Below is a small trained network, with its code and all its weights. Each question gives an input and a target symbol and asks what happens when units are switched off, that is, made to give their printed mean instead of their output.

import numpy as np


def w(rows, s, z=0):
    codes = np.array(rows[::2]) - 128.0
    scale = np.full(codes.shape[1], s)
    scale[-1] = z or s
    return codes * scale


def norm(h):
    return h / np.sqrt((h * h).mean(-1, keepdims=True) + 1e-5)


def f(y):
    return y / 2 * (1 + np.tanh(0.7978845608 * (y + 0.044715 * y**3)))


def softmax(a):
    e = np.exp(a - a.max(-1, keepdims=True))
    return e / e.sum(-1, keepdims=True)


def log_softmax(a):
    a = a - a.max(-1, keepdims=True)
    return a - np.log(np.exp(a).sum(-1, keepdims=True))


def net(x, mask):
    ids = ['βγδεηλμξτψ'.index(c) for c in x.split()]
    T = len(ids)
    res = E[ids] + P[:T]
    r = norm(res)
    for j in range(2):
        rows = slice(4 * j, 4 * j + 4)
        q, k, v = (r @ M[0][rows].T for M in (Q, K, V))
        z = softmax(np.where(np.tri(T) > 0, q @ k.T / 4**0.5, -1e9)) @ v
        o = O[0][rows]
        res = res + np.where(mask[j], z, o[:, -1]) @ o[:, :-1]
    y = f(norm(res) @ A[0][:, :-1].T + A[0][:, -1])
    res = res + np.where(mask[2:14], y, B[0][:, -1]) @ B[0][:, :-1]
    return log_softmax(norm(res)[-1] @ U[:, :-1].T + U[:, -1])


Q, K, V, O, A, B = {}, {}, {}, {}, {}, {}
E = w([
[78,132,178,6],'β',
[61,141,165,24],'γ',
[18,156,124,64],'δ',
[15,163,66,102],'ε',
[68,83,177,110],'η',
[83,29,21,73],'λ',
[164,185,81,17],'μ',
[48,161,39,155],'ξ',
[117,215,14,70],'τ',
[52,63,141,201],'ψ',
],0.016)
P = w([
[60,106,158,87],'0',
[85,113,170,112],'1',
[108,137,155,117],'2',
[125,153,151,130],'3',
[136,175,158,142],'4',
[83,141,5,90],'5',
],0.02)
Q[0] = w([
[180,63,209,204],'H0',
[32,116,138,57],'H0',
[116,120,248,142],'H0',
[219,96,99,44],'H0',
[34,253,69,85],'H1',
[121,103,154,77],'H1',
[151,112,135,141],'H1',
[204,139,134,117],'H1',
],0.019)
K[0] = w([
[96,36,19,40],'H0',
[198,183,118,223],'H0',
[143,39,48,161],'H0',
[10,253,158,160],'H0',
[252,64,63,220],'H1',
[93,176,96,144],'H1',
[101,132,145,104],'H1',
[51,88,121,93],'H1',
],0.016)
V[0] = w([
[93,49,122,137],'H0',
[64,157,103,221],'H0',
[172,123,218,172],'H0',
[188,76,65,133],'H0',
[123,194,255,159],'H1',
[169,97,149,80],'H1',
[104,209,104,115],'H1',
[82,112,110,215],'H1',
],0.027)
O[0] = w([
[48,115,91,104,152],'H0',
[85,188,187,181,116],'H0',
[154,33,197,176,55],'H0',
[102,105,29,176,66],'H0',
[212,100,253,159,3],'H1',
[160,66,107,97,131],'H1',
[190,217,120,152,128],'H1',
[36,161,166,160,125],'H1',
],0.023,0.031)
A[0] = w([
[156,123,141,116,158],'N0',
[43,144,154,252,153],'N1',
[141,150,133,166,110],'N2',
[106,168,139,165,182],'N3',
[63,96,190,140,193],'N4',
[129,199,172,129,146],'N5',
[146,106,113,105,104],'N6',
[80,53,59,208,239],'N7',
[59,163,99,74,206],'N8',
[177,205,80,127,123],'N9',
[198,63,83,128,255],'N10',
[118,93,131,69,151],'N11',
],0.022,0.0041)
B[0] = w([
[102,116,119,129,126],'N0',
[162,54,1,194,135],'N1',
[139,127,105,127,125],'N2',
[137,97,99,117,139],'N3',
[112,72,103,156,134],'N4',
[106,122,121,168,142],'N5',
[120,127,102,151,132],'N6',
[42,157,114,85,152],'N7',
[183,108,210,142,251],'N8',
[146,77,159,179,171],'N9',
[50,102,78,192,131],'N10',
[142,142,113,177,156],'N11',
],0.035,0.029)
U = w([
[167,67,93,73,94],'β',
[219,87,158,28,146],'γ',
[135,164,204,108,57],'δ',
[78,230,202,158,3],'ε',
[90,33,225,111,115],'η',
[38,176,70,27,185],'λ',
[212,103,16,116,131],'μ',
[76,196,103,216,74],'ξ',
[226,255,75,138,130],'τ',
[81,69,114,190,217],'ψ',
],0.013,0.0048)

Each question gives the input, a string of symbols that net reads in full, and the target symbol t.
The units are the heads (4 rows each of Q, K, V and O) and the neurons (one row each of A and B). Each row of codes is followed by its name. A weight is (code - 128) times the scale printed after its matrix; where a second scale follows, it is the last column's (O, A, B and U).
mask holds one flag per unit, heads first, then neurons. A switched-off unit (its flag False) gives its mean, the last column of its rows in O or B, instead of its output. The means were averaged over made-up inputs and are rounded, as every weight is.
A unit's drop is (log p(t) with every unit on - log p(t) with that unit switched off) / (log p(t) with every unit on - log p(t) with every unit switched off).
The circuit of an input: a set's keep is (log p(t) with only the set's units on - log p(t) with every unit switched off) / (log p(t) with every unit on - log p(t) with every unit switched off). Starting from the 12 units with the biggest drops (on a tie, the unit counted first), units are removed one at a time, each time the one whose removal leaves the highest keep (on an exact tie, the one counted first), for as long as the keep stays at least 0.8.
units of the circuit, in order: the units of the circuit, biggest drop first
most important unit: the unit with the biggest drop
top k neurons: the k neurons with the biggest drops, biggest first
heads that matter: for each layer, one digit per head in row order, 1 if its drop is at least 0.15 and else 0, layers parted by /
drop of u: that unit's drop, to one decimal
input λ λ μ η, target μ: units of the circuit, in order => H1, H0
input λ γ γ η, target γ: units of the circuit, in order => H1
input γ ξ η η, target ξ: units of the circuit, in order => H0, N1
input λ γ μ μ γ, target μ: heads that matter => 10
input γ η λ γ μ, target γ: heads that matter => 10
input μ λ λ, target μ: heads that matter => 10
input λ ε ε δ, target ε: heads that matter => 10
input η μ γ, target μ: heads that matter => 01
input γ η μ ε, target μ: heads that matter => 00
input τ λ λ ξ λ, target ξ: heads that matter => 10
input ξ τ γ τ ε β, target τ: heads that matter => 01
input τ λ ψ γ, target ψ: units of the circuit, in order => H0, N1
input λ ψ ξ, target ψ: heads that matter => 00
input λ τ τ δ λ, target τ: most important unit => H1
input γ ε λ, target ε: units of the circuit, in order => H0, N8
input η ξ γ, target ξ: heads that matter => 01
input τ ξ γ λ, target γ: heads that matter => 10
input τ λ λ ψ ξ, target ψ: heads that matter => 00
input γ τ τ τ λ, target τ: heads that matter => 00
input λ η ξ, target η: units of the circuit, in order => H0
input ξ μ λ, target μ: units of the circuit, in order => H0, H1
input λ λ λ τ μ δ, target μ: top 2 neurons => N8, N10
input τ δ λ γ γ, target γ: top 2 neurons => N8, N7
input λ δ ψ γ, target ψ: units of the circuit, in order => N1, H0
input β λ λ τ, target τ: top 2 neurons => N7, N9
input λ λ τ λ τ ε, target τ: drop of H0 => 0.5
